Below are the code and all the weights of a small trained network. Each question names an input and a class and asks about switching units off, where a switched-off unit gives its printed mean instead of its output.

import numpy as np


def w(rows, s, z=0):
    codes = np.array(rows[::2]) - 128.0
    scale = np.full(codes.shape[1], s)
    scale[-1] = z or s
    return codes * scale


def f(y):
    return y / 2 * (1 + np.tanh(0.7978845608 * (y + 0.044715 * y**3)))


def log_softmax(a):
    a = a - a.max(-1, keepdims=True)
    return a - np.log(np.exp(a).sum(-1, keepdims=True))


def net(x, mask):
    res = np.array(x, float).reshape(1, 4) / 4 @ E
    y = f(res @ A[0][:, :-1].T + A[0][:, -1])
    res = res + np.where(mask, y, B[0][:, -1]) @ B[0][:, :-1]
    return log_softmax(res[-1] @ U[:, :-1].T + U[:, -1])


A, B = {}, {}
E = w([
[111,76,89,254,185],'x0',
[182,59,189,143,98],'x1',
[126,127,128,129,126],'x2',
[84,56,85,76,118],'x3',
],0.011)
A[0] = w([
[9,191,69,91,182,95],'neuron 0',
[148,139,164,41,48,119],'neuron 1',
[212,216,170,162,129,91],'neuron 2',
[138,119,165,134,128,246],'neuron 3',
[140,184,142,49,89,107],'neuron 4',
[74,2,82,32,110,94],'neuron 5',
[203,40,194,128,84,97],'neuron 6',
[61,254,77,135,162,127],'neuron 7',
],0.0087,0.011)
B[0] = w([
[200,104,145,140,59,185],'neuron 0',
[91,48,91,194,185,215],'neuron 1',
[41,202,211,193,39,181],'neuron 2',
[132,59,203,58,160,254],'neuron 3',
[134,25,96,225,165,200],'neuron 4',
[66,223,216,187,57,191],'neuron 5',
[238,165,12,119,2,190],'neuron 6',
[176,72,114,101,39,206],'neuron 7',
],0.0098)
U = w([
[121,73,96,210,164,98],'0',
[192,136,101,84,73,84],'1',
[66,196,165,145,95,139],'2',
[128,114,144,87,138,253],'3',
[129,147,137,4,198,169],'4',
[115,202,91,91,178,76],'5',
[118,199,104,107,171,77],'6',
],0.018,0.015)

Each question gives the input, the list of numbers given to net, and the class t.
The units are the neurons (one row each of A and B). Each row of codes is followed by its name. A weight is (code - 128) times the scale printed after its matrix; where a second scale follows, it is the last column's (A, B and U).
mask holds one flag per neuron, in row order. A switched-off neuron (its flag False) gives its mean, the last column of its row in B, instead of its output. The means were averaged over made-up inputs and are rounded, as every weight is.
A unit's drop is (log p(t) with every unit on - log p(t) with that unit switched off) / (log p(t) with every unit on - log p(t) with every unit switched off).
The circuit of an input: a set's keep is (log p(t) with only the set's units on - log p(t) with every unit switched off) / (log p(t) with every unit on - log p(t) with every unit switched off). Starting from all 8 units, units are removed one at a time, each time the one whose removal leaves the highest keep (on an exact tie, the one counted first), for as long as the keep stays at least 0.8.
circuit, biggest first: the units of the circuit, biggest drop first
k most important neurons: the k neurons with the biggest drops, biggest first
drop of u: that unit's drop, to one decimal
input [0,3,3,-5], class 2: 4 most important neurons : (neuron 2; neuron 7; neuron 4; neuron 1)
input [3,-1,-4,-2], class 3: 3 most important neurons : (neuron 4; neuron 1; neuron 5)
input [5,-3,5,7], class 2: most important neuron : (neuron 5)
input [-1,-3,-1,1], class 4: 2 most important neurons : (neuron 6; neuron 2)
input [-7,-1,2,-6], class 0: 2 most important neurons : (neuron 4; neuron 1)
input [4,-6,2,-8], class 2: 3 most important neurons : (neuron 2; neuron 6; neuron 4)
input [1,4,-4,1], class 1: 2 most important neurons : (neuron 6; neuron 1)
input [-6,7,7,8], class 2: 2 most important neurons : (neuron 5; neuron 7)
input [2,-7,-6,-7], class 1: 3 most important neurons : (neuron 7; neuron 5; neuron 0)
input [3,-3,1,1], class 4: 2 most important neurons : (neuron 4; neuron 1)
input [6,7,2,-5], class 1: circuit, biggest first : (neuron 6; neuron 1)
input [0,-6,0,-6], class 1: 2 most important neurons : (neuron 7; neuron 5)
input [6,-2,-8,0], class 3: circuit, biggest first : (neuron 4; neuron 1)
input [2,-1,7,3], class 3: circuit, biggest first : (neuron 4)
input [-5,-5,5,-5], class 0: 4 most important neurons : (neuron 4; neuron 6; neuron 1; neuron 5)
input [-8,2,2,8], class 0: 3 most important neurons : (neuron 1; neuron 4; neuron 2)
input [-6,-6,0,2], class 0: 3 most important neurons : (neuron 4; neuron 1; neuron 6)
input [-1,0,-3,5], class 2: drop of neuron 7 : 0.1
input [-3,6,-8,-8], class 2: drop of neuron 7 : 0.2
input [3,4,6,5], class 3: drop of neuron 4 : 0.1
input [-8,8,-3,1], class 0: drop of neuron 1 : 1.1
input [-6,-8,1,3], class 1: circuit, biggest first : (neuron 0)
